Below is a small trained network, with its code and all its weights. Each question gives an input and a target symbol and asks what happens when units are switched off, that is, made to give their printed mean instead of their output.

import numpy as np


def w(rows, s, z=0):
    codes = np.array(rows[::2]) - 128.0
    scale = np.full(codes.shape[1], s)
    scale[-1] = z or s
    return codes * scale


def f(y):
    return np.maximum(y, 0)


def softmax(a):
    e = np.exp(a - a.max(-1, keepdims=True))
    return e / e.sum(-1, keepdims=True)


def log_softmax(a):
    a = a - a.max(-1, keepdims=True)
    return a - np.log(np.exp(a).sum(-1, keepdims=True))


def net(x, mask):
    ids = ['ΓΠΨδεζηθμξτφ'.index(c) for c in x.split()]
    T = len(ids)
    res = E[ids] + P[:T]
    r = res
    for j in range(2):
        rows = slice(3 * j, 3 * j + 3)
        q, k, v = (r @ M[0][rows].T for M in (Q, K, V))
        z = softmax(np.where(np.tri(T) > 0, q @ k.T / 3**0.5, -1e9)) @ v
        o = O[0][rows]
        res = res + np.where(mask[j], z, o[:, -1]) @ o[:, :-1]
    y = f(res @ A[0][:, :-1].T + A[0][:, -1])
    res = res + np.where(mask[2:6], y, B[0][:, -1]) @ B[0][:, :-1]
    return log_softmax(res[-1] @ U[:, :-1].T + U[:, -1])


Q, K, V, O, A, B = {}, {}, {}, {}, {}, {}
E = w([
[94,101,150,166,215],'Γ',
[61,112,157,144,120],'Π',
[72,254,163,176,135],'Ψ',
[62,120,73,138,124],'δ',
[105,170,160,131,73],'ε',
[178,73,178,156,146],'ζ',
[138,138,76,133,130],'η',
[54,77,173,161,169],'θ',
[102,142,83,142,21],'μ',
[174,89,84,88,138],'ξ',
[167,133,166,92,50],'τ',
[198,141,188,77,138],'φ',
],0.0078)
P = w([
[128,170,130,138,148],'0',
[167,142,108,254,132],'1',
[77,103,162,74,93],'2',
[139,149,119,121,159],'3',
[161,107,120,232,125],'4',
[90,86,162,63,92],'5',
[152,135,118,113,166],'6',
[158,75,123,216,117],'7',
[80,68,159,58,113],'8',
[143,144,112,109,173],'9',
],0.0071)
Q[0] = w([
[128,221,113,231,116],'head 0',
[113,113,100,49,69],'head 0',
[199,239,80,191,149],'head 0',
[158,75,147,170,191],'head 1',
[1,170,111,46,181],'head 1',
[90,129,234,55,132],'head 1',
],0.029)
K[0] = w([
[81,212,124,188,52],'head 0',
[174,67,59,125,104],'head 0',
[141,251,115,109,55],'head 0',
[169,72,148,88,185],'head 1',
[4,167,84,158,201],'head 1',
[89,125,232,212,176],'head 1',
],0.025)
V[0] = w([
[195,118,107,110,91],'head 0',
[64,135,75,157,103],'head 0',
[89,164,80,101,88],'head 0',
[193,121,95,66,149],'head 1',
[121,104,5,106,115],'head 1',
[185,131,164,119,26],'head 1',
],0.019)
O[0] = w([
[161,119,126,59,64,49],'head 0',
[118,196,65,152,116,133],'head 0',
[79,204,110,122,109,20],'head 0',
[206,131,78,99,148,6],'head 1',
[132,109,3,127,91,13],'head 1',
[206,169,185,127,34,45],'head 1',
],0.013,0.0015)
A[0] = w([
[182,178,144,97,227,35],'neuron 0',
[193,190,99,111,187,137],'neuron 1',
[72,168,143,30,126,253],'neuron 2',
[104,129,139,1,126,194],'neuron 3',
],0.019,0.0034)
B[0] = w([
[133,215,106,13,175,205],'neuron 0',
[145,20,172,116,123,236],'neuron 1',
[254,160,101,196,124,248],'neuron 2',
[7,170,121,129,54,254],'neuron 3',
],0.017,0.007)
U = w([
[54,108,146,144,193,191],'Γ',
[92,127,2,158,157,89],'Π',
[227,141,190,178,115,83],'Ψ',
[187,161,41,103,97,32],'δ',
[114,187,120,79,105,2],'ε',
[23,66,200,87,79,169],'ζ',
[143,181,118,140,166,144],'η',
[112,114,196,187,177,201],'θ',
[111,165,53,85,161,37],'μ',
[91,176,98,146,53,190],'ξ',
[204,39,94,139,133,186],'τ',
[204,141,167,45,136,74],'φ',
],0.0052,0.0029)

Each question gives the input, a string of symbols that net reads in full, and the target symbol t.
The units are the heads (3 rows each of Q, K, V and O) and the neurons (one row each of A and B). Each row of codes is followed by its name. A weight is (code - 128) times the scale printed after its matrix; where a second scale follows, it is the last column's (O, A, B and U).
mask holds one flag per unit, heads first, then neurons. A switched-off unit (its flag False) gives its mean, the last column of its rows in O or B, instead of its output. The means were averaged over made-up inputs and are rounded, as every weight is.
A unit's drop is (log p(t) with every unit on - log p(t) with that unit switched off) / (log p(t) with every unit on - log p(t) with every unit switched off).
The circuit of an input: a set's keep is (log p(t) with only the set's units on - log p(t) with every unit switched off) / (log p(t) with every unit on - log p(t) with every unit switched off). Starting from all 6 units, units are removed one at a time, each time the one whose removal leaves the highest keep (on an exact tie, the one counted first), for as long as the keep stays at least 0.8.
units of the circuit, in order: the units of the circuit, biggest drop first
most important unit: the unit with the biggest drop
top k neurons: the k neurons with the biggest drops, biggest first
input ζ μ ξ Ψ Γ Ψ ε, target Ψ: most important unit -> neuron 2
input Ψ τ ζ Ψ ε ξ η ξ ε, target ξ: units of the circuit, in order -> [neuron 3; neuron 2; head 0]
input ζ δ ε ε ζ ε, target ζ: units of the circuit, in order -> [head 0; neuron 3]
input θ ξ μ, target ξ: top 3 neurons -> [neuron 3; neuron 2; neuron 1]
input η δ ξ Π Γ ξ η, target τ: units of the circuit, in order -> [neuron 1; head 1]
input ξ μ η, target ξ: units of the circuit, in order -> [head 0; neuron 3; neuron 1]
input ζ θ η ξ Γ, target τ: units of the circuit, in order -> [head 1; neuron 1]
input ε ξ θ ε ξ Ψ θ δ Ψ, target Ψ: top 2 neurons -> [neuron 2; neuron 3]
input ξ μ φ θ θ ξ ξ, target ζ: top 2 neurons -> [neuron 3; neuron 1]
input Ψ θ ξ, target ξ: top 2 neurons -> [neuron 3; neuron 2]
input η Ψ ζ ε ξ θ ξ ζ, target τ: units of the circuit, in order -> [head 1; neuron 3]
input μ Ψ μ, target Ψ: units of the circuit, in order -> [neuron 2; head 1]
input τ ζ θ ε ξ ζ τ ε, target Ψ: top 2 neurons -> [neuron 3; neuron 0]
input δ ζ Π, target ζ: top 3 neurons -> [neuron 2; neuron 3; neuron 0]
input ζ Γ ζ δ, target Π: units of the circuit, in order -> [head 1]
input ζ Γ ξ ξ ξ η δ μ Γ, target Γ: units of the circuit, in order -> [head 0; head 1]
input ε θ ξ θ φ Π, target θ: units of the circuit, in order -> [head 1; head 0; neuron 2]
input Ψ Γ Γ Π δ ξ φ, target ε: units of the circuit, in order -> [neuron 0; neuron 3; head 0; head 1]
input ε ξ ξ ε ζ ξ θ ξ ξ Γ, target μ: units of the circuit, in order -> [neuron 0; head 1]
input ξ ζ ε θ, target Γ: units of the circuit, in order -> [head 0; head 1]
input ζ η δ η ξ δ, target ξ: units of the circuit, in order -> [neuron 3; head 0; neuron 2]
input θ ξ φ δ φ, target φ: top 2 neurons -> [neuron 0; neuron 3]
input δ ξ τ ζ ζ, target Ψ: units of the circuit, in order -> [head 1]
input ξ ξ θ θ ξ, target τ: top 2 neurons -> [neuron 3; neuron 1]
input ξ ζ ξ ζ ξ ξ φ, target ε: top 2 neurons -> [neuron 3; neuron 0]
input ξ ζ θ ξ μ, target τ: top 3 neurons -> [neuron 1; neuron 3; neuron 0]
input φ δ ζ, target ζ: top neuron -> [neuron 2]
input ε ξ ε ξ ξ, target τ: top 2 neurons -> [neuron 1; neuron 3]
input ε θ δ, target θ: top 2 neurons -> [neuron 3; neuron 0]
input θ τ Ψ ζ, target φ: top 3 neurons -> [neuron 0; neuron 3; neuron 1]
